Here is a tiny trained network, its code and every weight. The questions are about switching its units off for an input and a class, where a switched-off unit gives its printed mean instead of its output.

import numpy as np


def w(rows, s, z=0):
    codes = np.array(rows[::2]) - 128.0
    scale = np.full(codes.shape[1], s)
    scale[-1] = z or s
    return codes * scale


def norm(h):
    return h / np.sqrt((h * h).mean(-1, keepdims=True) + 1e-5)


def f(y):
    return np.maximum(y, 0)


def log_softmax(a):
    a = a - a.max(-1, keepdims=True)
    return a - np.log(np.exp(a).sum(-1, keepdims=True))


def net(x, mask):
    res = np.array(x, float).reshape(1, 6) / 4 @ E
    u = 0
    for l in range(3):
        y = f(norm(res) @ A[l][:, :-1].T + A[l][:, -1])
        res = res + np.where(mask[u : u + 16], y, B[l][:, -1]) @ B[l][:, :-1]
        u += 16
    return log_softmax(norm(res)[-1] @ U[:, :-1].T + U[:, -1])


A, B = {}, {}
E = w([
[204,243,9],'x0',
[113,16,3],'x1',
[129,128,127],'x2',
[160,53,191],'x3',
[127,129,127],'x4',
[128,128,127],'x5',
],0.0041)
A[0] = w([
[169,147,146,226],'L0N1',
[47,58,65,3],'L0N2',
[8,189,145,15],'L0N3',
[227,57,115,124],'L0N4',
[121,61,55,155],'L0N5',
[114,188,123,70],'L0N6',
[68,73,37,210],'L0N7',
[202,103,172,74],'L0N8',
[82,191,233,69],'L0N9',
[64,111,153,55],'L0N10',
[99,2,91,75],'L0N11',
[14,89,24,89],'L0N12',
[218,127,66,93],'L0N13',
[26,34,81,92],'L0N14',
[238,180,139,93],'L0N15',
[3,119,71,7],'L0N16',
],0.0098,0.0029)
B[0] = w([
[142,71,165,187],'L0N1',
[178,76,169,195],'L0N2',
[63,135,71,170],'L0N3',
[70,92,87,189],'L0N4',
[107,89,132,224],'L0N5',
[168,148,173,163],'L0N6',
[171,39,135,253],'L0N7',
[119,174,253,160],'L0N8',
[42,102,79,220],'L0N9',
[155,183,86,163],'L0N10',
[146,95,96,233],'L0N11',
[186,120,133,233],'L0N12',
[89,179,47,195],'L0N13',
[185,113,192,234],'L0N14',
[218,157,152,195],'L0N15',
[203,98,215,178],'L0N16',
],0.0064,0.0056)
A[1] = w([
[87,181,97,212],'L1N1',
[77,115,131,81],'L1N2',
[65,110,76,152],'L1N3',
[8,131,145,24],'L1N4',
[145,103,130,58],'L1N5',
[140,77,127,71],'L1N6',
[139,101,110,151],'L1N7',
[160,117,99,109],'L1N8',
[110,91,159,102],'L1N9',
[165,98,171,240],'L1N10',
[125,139,145,150],'L1N11',
[153,186,114,3],'L1N12',
[163,118,115,96],'L1N13',
[170,130,105,146],'L1N14',
[132,91,162,151],'L1N15',
[146,116,164,149],'L1N16',
],0.018,0.0033)
B[1] = w([
[130,11,163,179],'L1N1',
[151,218,135,162],'L1N2',
[98,83,34,176],'L1N3',
[2,139,157,207],'L1N4',
[46,93,104,161],'L1N5',
[119,98,82,198],'L1N6',
[120,114,36,183],'L1N7',
[63,169,141,180],'L1N8',
[180,215,181,194],'L1N9',
[86,176,142,254],'L1N10',
[148,181,115,148],'L1N11',
[203,174,174,163],'L1N12',
[44,143,162,175],'L1N13',
[115,186,141,191],'L1N14',
[91,160,153,213],'L1N15',
[61,108,159,190],'L1N16',
],0.0062,0.008)
A[2] = w([
[78,154,95,130],'L2N1',
[177,123,157,121],'L2N2',
[146,178,163,79],'L2N3',
[109,151,125,128],'L2N4',
[116,67,93,164],'L2N5',
[121,133,195,240],'L2N6',
[199,151,94,89],'L2N7',
[154,98,184,73],'L2N8',
[114,139,115,140],'L2N9',
[144,149,102,134],'L2N10',
[112,181,172,2],'L2N11',
[149,164,112,180],'L2N12',
[157,146,202,166],'L2N13',
[170,70,136,120],'L2N14',
[132,84,145,45],'L2N15',
[88,132,9,28],'L2N16',
],0.016,0.0031)
B[2] = w([
[127,30,98,195],'L2N1',
[212,209,89,161],'L2N2',
[155,172,201,187],'L2N3',
[94,149,57,162],'L2N4',
[148,191,142,222],'L2N5',
[166,60,46,255],'L2N6',
[62,46,160,165],'L2N7',
[135,90,125,179],'L2N8',
[88,80,94,151],'L2N9',
[142,85,118,153],'L2N10',
[120,155,135,193],'L2N11',
[118,142,55,167],'L2N12',
[188,217,114,222],'L2N13',
[85,253,194,183],'L2N14',
[199,101,93,167],'L2N15',
[195,155,20,215],'L2N16',
],0.006,0.0069)
U = w([
[24,84,132,187],'0',
[54,176,227,36],'1',
[206,193,127,203],'2',
[169,210,157,156],'3',
[219,35,181,246],'4',
[132,3,175,218],'5',
[181,107,26,8],'6',
[190,61,36,12],'7',
],0.021,0.0016)

Each question gives the input, the list of numbers given to net, and the class t.
The units are the neurons (one row each of A and B). Each row of codes is followed by its name. A weight is (code - 128) times the scale printed after its matrix; where a second scale follows, it is the last column's (A, B and U).
mask holds one flag per neuron, layer by layer. A switched-off neuron (its flag False) gives its mean, the last column of its row in B, instead of its output. The means were averaged over made-up inputs and are rounded, as every weight is.
A unit's drop is (log p(t) with every unit on - log p(t) with that unit switched off) / (log p(t) with every unit on - log p(t) with every unit switched off).
The circuit of an input: a set's keep is (log p(t) with only the set's units on - log p(t) with every unit switched off) / (log p(t) with every unit on - log p(t) with every unit switched off). Starting from the 12 units with the biggest drops (on a tie, the unit counted first), units are removed one at a time, each time the one whose removal leaves the highest keep (on an exact tie, the one counted first), for as long as the keep stays at least 0.8.
units of the circuit, in order: the units of the circuit, biggest drop first
unit that matters most: the unit with the biggest drop
k most important neurons: the k neurons with the biggest drops, biggest first
top k neurons in layer l: the k neurons of layer l with the biggest drops, biggest first
drop when u is switched off: that unit's drop, to one decimal
input [0,-1,0,-3,0,-7], class 0: unit that matters most -> L0N3
input [0,7,-6,2,5,-4], class 5: units of the circuit, in order -> [L0N14 L2N16]
input [-5,5,-2,-1,2,0], class 4: units of the circuit, in order -> [L0N14 L1N4]
input [0,7,4,5,8,-8], class 5: top 2 neurons in layer 0 -> [L0N14 L0N7]
input [1,-1,-4,5,7,7], class 3: 4 most important neurons -> [L0N8 L0N15 L1N4 L2N13]
input [-8,2,0,-2,-8,-6], class 4: top 4 neurons in layer 1 -> [L1N4 L1N9 L1N3 L1N8]
input [-7,4,2,0,5,3], class 4: top 2 neurons in layer 0 -> [L0N14 L0N9]
input [-6,-8,8,-2,3,4], class 0: 2 most important neurons -> [L0N9 L0N14]
input [8,0,3,1,6,-4], class 3: top 2 neurons in layer 1 -> [L1N12 L1N3]
input [-8,1,-2,0,0,7], class 4: top 3 neurons in layer 1 -> [L1N4 L1N9 L1N8]
input [0,-2,0,1,7,6], class 1: 2 most important neurons -> [L0N13 L0N9]
input [-5,1,-5,0,1,-6], class 4: 3 most important neurons -> [L1N4 L0N14 L0N13]
input [-8,-6,4,-1,3,-4], class 0: 2 most important neurons -> [L0N9 L0N14]
input [-6,-5,-2,-5,0,-4], class 0: most important neuron -> [L1N4]
input [0,0,6,4,1,-8], class 1: top 2 neurons in layer 0 -> [L0N8 L0N9]
input [0,-7,-7,-3,3,5], class 0: 2 most important neurons -> [L0N9 L1N4]
input [-5,1,-6,-7,1,-1], class 4: 2 most important neurons -> [L0N16 L0N14]
input [0,3,-1,4,-3,0], class 5: top 2 neurons in layer 1 -> [L1N3 L1N4]
input [-5,-4,-3,-3,-2,1], class 0: drop when L1N4 is switched off -> 0.2
input [0,-1,-6,5,-2,4], class 1: drop when L0N8 is switched off -> 0.3
input [-7,-4,5,-6,4,-4], class 0: drop when L1N4 is switched off -> 0.2
input [5,-1,-2,7,8,-1], class 3: drop when L1N5 is switched off -> 0.0
input [-5,8,8,0,-8,-1], class 4: unit that matters most -> L0N14
